Here is a tiny trained network, its code and every weight. The questions are about switching its units off for an input and a class, where a switched-off unit gives its printed mean instead of its output.

import numpy as np


def w(rows, s, z=0):
    codes = np.array(rows[::2]) - 128.0
    scale = np.full(codes.shape[1], s)
    scale[-1] = z or s
    return codes * scale


def norm(h):
    return h / np.sqrt((h * h).mean(-1, keepdims=True) + 1e-5)


def f(y):
    return y / 2 * (1 + np.tanh(0.7978845608 * (y + 0.044715 * y**3)))


def log_softmax(a):
    a = a - a.max(-1, keepdims=True)
    return a - np.log(np.exp(a).sum(-1, keepdims=True))


def net(x, mask):
    res = np.array(x, float).reshape(1, 8) / 4 @ E
    u = 0
    for l in range(3):
        y = f(norm(res) @ A[l][:, :-1].T + A[l][:, -1])
        res = res + np.where(mask[u : u + 6], y, B[l][:, -1]) @ B[l][:, :-1]
        u += 6
    return log_softmax(norm(res)[-1] @ U[:, :-1].T + U[:, -1])


A, B = {}, {}
E = w([
[123,121,116,200,130,254,134,145,120,87,59],'x0',
[169,226,141,113,79,72,163,187,47,126,108],'x1',
[116,113,120,110,130,82,164,63,131,51,76],'x2',
[124,130,128,138,132,126,137,122,123,134,133],'x3',
[129,125,129,120,132,130,125,129,119,126,127],'x4',
[136,113,124,125,122,119,116,141,125,117,125],'x5',
[140,123,138,126,119,135,141,127,136,130,130],'x6',
[128,129,126,136,123,123,126,127,133,129,128],'x7',
],0.0084)
A[0] = w([
[148,174,94,99,142,192,117,28,101,118,139,131],'0.n0',
[121,105,155,112,182,108,135,73,165,87,107,84],'0.n1',
[151,124,72,119,135,187,96,159,142,163,190,168],'0.n2',
[148,193,151,162,57,202,177,194,45,104,2,3],'0.n3',
[73,5,146,41,155,61,94,55,212,191,232,121],'0.n4',
[121,176,85,68,109,50,215,76,113,71,58,89],'0.n5',
],0.0042,0.0048)
B[0] = w([
[100,85,127,135,118,106,106,155,123,95,146,137],'0.n0',
[132,96,112,121,72,113,112,79,127,87,134,142],'0.n1',
[133,145,151,146,164,72,115,177,177,167,163,173],'0.n2',
[153,183,97,176,134,139,75,53,128,65,196,173],'0.n3',
[194,254,105,206,112,192,117,109,66,28,156,254],'0.n4',
[141,122,171,162,217,71,176,124,167,135,137,174],'0.n5',
],0.0072,0.0061)
A[1] = w([
[99,88,75,107,111,163,163,46,99,41,17,97],'1.n0',
[150,163,100,94,83,67,130,56,117,84,143,180],'1.n1',
[93,35,151,167,156,161,103,162,191,201,117,50],'1.n2',
[146,192,104,119,118,139,100,150,54,143,199,70],'1.n3',
[163,177,59,150,86,254,73,128,100,145,164,1],'1.n4',
[57,25,124,188,139,212,61,132,177,113,90,79],'1.n5',
],0.0053,0.0021)
B[1] = w([
[49,105,16,32,5,146,189,96,170,176,252,236],'1.n0',
[142,101,127,113,197,101,117,185,27,149,3,234],'1.n1',
[130,86,132,125,187,163,187,95,77,47,53,168],'1.n2',
[111,100,98,134,80,147,134,155,192,180,171,227],'1.n3',
[128,75,202,123,215,60,104,195,124,85,154,253],'1.n4',
[110,75,170,126,123,39,193,115,178,223,78,245],'1.n5',
],0.0066,0.0045)
A[2] = w([
[176,176,147,134,127,85,105,151,68,143,147,179],'2.n0',
[141,185,153,171,108,202,51,149,137,121,166,11],'2.n1',
[136,178,49,101,95,117,120,92,100,19,170,90],'2.n2',
[116,52,169,143,189,155,128,127,150,100,88,69],'2.n3',
[127,139,93,156,120,155,126,35,91,40,91,57],'2.n4',
[128,146,106,71,28,114,120,166,131,254,122,3],'2.n5',
],0.0077,0.0023)
B[2] = w([
[55,30,142,102,101,175,130,87,194,89,166,254],'2.n0',
[106,96,128,218,193,10,126,133,44,27,209,211],'2.n1',
[197,177,132,169,140,166,110,139,120,254,73,247],'2.n2',
[119,226,157,73,100,140,54,176,84,211,68,178],'2.n3',
[227,201,69,12,21,202,85,123,132,191,76,212],'2.n4',
[75,114,26,111,81,214,166,50,172,128,59,180],'2.n5',
],0.0071,0.0062)
U = w([
[143,142,132,246,182,119,78,173,91,70,232,191],'0',
[39,50,72,68,64,168,172,103,205,142,147,138],'1',
[250,225,68,112,97,169,113,86,94,158,52,188],'2',
[130,102,197,87,183,29,189,115,80,65,80,45],'3',
[89,109,219,148,197,154,98,195,140,218,30,3],'4',
],0.012,0.0019)

Each question gives the input, the list of numbers given to net, and the class t.
The units are the neurons (one row each of A and B). Each row of codes is followed by its name. A weight is (code - 128) times the scale printed after its matrix; where a second scale follows, it is the last column's (A, B and U).
mask holds one flag per neuron, layer by layer. A switched-off neuron (its flag False) gives its mean, the last column of its row in B, instead of its output. The means were averaged over made-up inputs and are rounded, as every weight is.
A unit's drop is (log p(t) with every unit on - log p(t) with that unit switched off) / (log p(t) with every unit on - log p(t) with every unit switched off).
The circuit of an input: a set's keep is (log p(t) with only the set's units on - log p(t) with every unit switched off) / (log p(t) with every unit on - log p(t) with every unit switched off). Starting from the 12 units with the biggest drops (on a tie, the unit counted first), units are removed one at a time, each time the one whose removal leaves the highest keep (on an exact tie, the one counted first), for as long as the keep stays at least 0.8.
units of the circuit, in order: the units of the circuit, biggest drop first
unit that matters most: the unit with the biggest drop
k most important neurons: the k neurons with the biggest drops, biggest first
k most important neurons of layer l: the k neurons of layer l with the biggest drops, biggest first
drop of u: that unit's drop, to one decimal
input [7,0,0,-7,4,-7,-6,-8], class 4: unit that matters most	0.n4
input [5,-2,0,-7,-2,6,-4,0], class 4: units of the circuit, in order	[1.n5; 1.n4]
input [-1,3,-7,-6,-1,4,-7,-6], class 1: units of the circuit, in order	[0.n4; 2.n5]
input [0,-1,3,-4,-4,4,8,-1], class 2: 2 most important neurons of layer 2	[2.n2; 2.n0]
input [0,2,2,5,-2,2,1,7], class 3: 2 most important neurons	[0.n4; 0.n5]
input [-3,1,3,-8,-5,-6,0,2], class 3: units of the circuit, in order	[1.n1; 2.n2]
input [-8,-5,1,-5,-2,8,-1,6], class 2: units of the circuit, in order	[0.n4; 2.n2]
input [-4,-3,0,8,-3,-2,5,-3], class 0: 3 most important neurons	[0.n4; 2.n1; 1.n4]
input [-3,1,-1,1,4,-5,-1,-6], class 1: 3 most important neurons	[0.n3; 1.n3; 2.n0]
input [-2,0,7,-7,-1,-6,-8,5], class 2: 2 most important neurons of layer 1	[1.n5; 1.n4]
input [7,0,-1,3,3,5,-2,1], class 4: 3 most important neurons	[0.n4; 1.n5; 2.n3]
input [-8,-6,1,-5,5,-6,2,-5], class 2: 2 most important neurons	[0.n4; 2.n4]
input [0,7,4,-4,7,-6,0,0], class 3: 3 most important neurons	[0.n4; 0.n5; 1.n1]
input [4,-6,-1,7,0,8,8,5], class 4: units of the circuit, in order	[2.n3]
input [-2,7,1,3,4,-1,6,3], class 3: 2 most important neurons	[1.n0; 0.n5]
input [8,-1,-5,-8,-3,7,3,7], class 4: 2 most important neurons	[0.n4; 1.n5]
input [0,1,-3,7,6,8,-7,2], class 1: 2 most important neurons	[0.n4; 2.n5]
input [-3,5,-2,7,-6,-4,4,-6], class 1: drop of 2.n4	0.0
input [4,-2,-2,3,3,-1,-3,2], class 4: drop of 2.n3	0.1
input [4,-1,-7,5,-5,1,-1,-7], class 4: units of the circuit, in order	[0.n4]
input [8,2,-2,7,-8,7,6,3], class 0: drop of 0.n3	1.5
input [-4,-8,-2,-5,3,5,5,-3], class 0: drop of 0.n4	1.7
input [8,0,-5,-4,-2,3,7,7], class 4: 3 most important neurons of layer 1	[1.n5; 1.n4; 1.n2]
